Below are the code and all the weights of a small trained network. Each question names an input and a class and asks about switching units off, where a switched-off unit gives its printed mean instead of its output.

import numpy as np


def w(rows, s, z=0):
    codes = np.array(rows[::2]) - 128.0
    scale = np.full(codes.shape[1], s)
    scale[-1] = z or s
    return codes * scale


def f(y):
    return np.maximum(y, 0)


def log_softmax(a):
    a = a - a.max(-1, keepdims=True)
    return a - np.log(np.exp(a).sum(-1, keepdims=True))


def net(x, mask):
    res = np.array(x, float).reshape(1, 4) / 4 @ E
    y = f(res @ A[0][:, :-1].T + A[0][:, -1])
    res = res + np.where(mask, y, B[0][:, -1]) @ B[0][:, :-1]
    return log_softmax(res[-1] @ U[:, :-1].T + U[:, -1])


A, B = {}, {}
E = w([
[154,127,178,95,170,77,97],'x0',
[2,112,102,101,154,147,59],'x1',
[121,141,83,97,144,247,84],'x2',
[176,153,121,128,146,125,140],'x3',
],0.012)
A[0] = w([
[90,144,125,139,202,244,96,159],'n1',
[115,111,193,139,102,165,178,108],'n2',
[156,153,86,116,76,119,41,156],'n3',
[92,137,110,80,134,195,58,141],'n4',
[56,122,154,121,176,228,67,162],'n5',
[138,155,192,182,172,148,209,184],'n6',
[223,141,149,109,180,80,111,137],'n7',
[48,70,184,130,103,88,129,181],'n8',
[113,92,70,117,70,171,221,177],'n9',
[158,120,101,109,117,124,128,108],'n10',
[254,186,129,163,118,34,239,221],'n11',
[87,104,120,137,113,155,52,253],'n12',
[141,174,128,69,111,141,149,78],'n13',
[134,162,84,83,143,194,73,155],'n14',
[56,116,147,72,118,145,142,87],'n15',
[5,107,162,118,132,143,64,201],'n16',
[98,66,209,113,75,147,121,126],'n17',
[107,157,131,95,133,100,139,112],'n18',
[108,74,156,157,122,67,118,207],'n19',
[37,143,85,192,99,220,172,199],'n20',
[146,149,144,96,153,88,99,90],'n21',
[152,78,166,77,95,79,139,179],'n22',
[156,139,88,118,50,45,103,134],'n23',
],0.0087,0.0029)
B[0] = w([
[80,165,168,75,148,178,54,192],'n1',
[101,146,101,127,115,151,143,139],'n2',
[105,165,151,136,137,109,115,145],'n3',
[112,182,108,50,142,174,64,186],'n4',
[103,197,133,37,174,132,48,198],'n5',
[145,117,120,177,146,160,161,167],'n6',
[185,152,140,132,185,113,146,183],'n7',
[125,49,106,150,65,86,144,164],'n8',
[15,129,161,193,94,145,115,166],'n9',
[108,141,129,137,130,91,147,137],'n10',
[251,212,154,223,244,136,254,248],'n11',
[109,103,95,54,117,107,70,179],'n12',
[110,147,150,152,118,67,130,136],'n13',
[80,195,157,92,153,184,88,179],'n14',
[134,123,164,110,128,80,139,157],'n15',
[190,50,131,77,59,82,93,199],'n16',
[93,122,69,112,108,118,154,143],'n17',
[123,124,113,124,119,127,136,136],'n18',
[164,98,104,156,107,105,165,162],'n19',
[34,113,139,126,33,210,90,192],'n20',
[135,135,95,122,136,143,156,148],'n21',
[160,121,103,141,157,91,153,164],'n22',
[154,131,135,147,137,169,161,156],'n23',
],0.013,0.018)
U = w([
[73,140,145,224,97,174,181,30],'0',
[81,152,144,56,144,141,60,149],'1',
[105,2,92,90,66,37,112,53],'2',
[183,152,140,192,218,86,203,253],'3',
],0.011,0.00058)

Each question gives the input, the list of numbers given to net, and the class t.
The units are the neurons (one row each of A and B). Each row of codes is followed by its name. A weight is (code - 128) times the scale printed after its matrix; where a second scale follows, it is the last column's (A, B and U).
mask holds one flag per neuron, in row order. A switched-off neuron (its flag False) gives its mean, the last column of its row in B, instead of its output. The means were averaged over made-up inputs and are rounded, as every weight is.
A unit's drop is (log p(t) with every unit on - log p(t) with that unit switched off) / (log p(t) with every unit on - log p(t) with every unit switched off).
The circuit of an input: a set's keep is (log p(t) with only the set's units on - log p(t) with every unit switched off) / (log p(t) with every unit on - log p(t) with every unit switched off). Starting from the 12 units with the biggest drops (on a tie, the unit counted first), units are removed one at a time, each time the one whose removal leaves the highest keep (on an exact tie, the one counted first), for as long as the keep stays at least 0.8.
units of the circuit, in order: the units of the circuit, biggest drop first
unit that matters most: the unit with the biggest drop
k most important neurons: the k neurons with the biggest drops, biggest first
drop of u: that unit's drop, to one decimal
input [0,5,-1,-5], class 2: units of the circuit, in order => [n16 n8]
input [-2,-4,0,-6], class 0: units of the circuit, in order => [n7 n5]
input [6,7,-1,1], class 2: units of the circuit, in order => [n16 n8]
input [-4,-2,3,8], class 0: units of the circuit, in order => [n9 n7 n5]
input [3,6,-1,-7], class 2: unit that matters most => n16
input [-2,4,-5,5], class 2: 2 most important neurons => [n11 n7]
input [-4,-3,2,-5], class 0: 4 most important neurons => [n5 n4 n16 n9]
input [3,4,0,-8], class 2: 2 most important neurons => [n16 n8]
input [5,-2,2,-8], class 2: drop of n11 => 0.9
input [6,6,-8,-8], class 2: drop of n2 => 0.0
input [-4,-4,1,-2], class 0: drop of n9 => 0.1
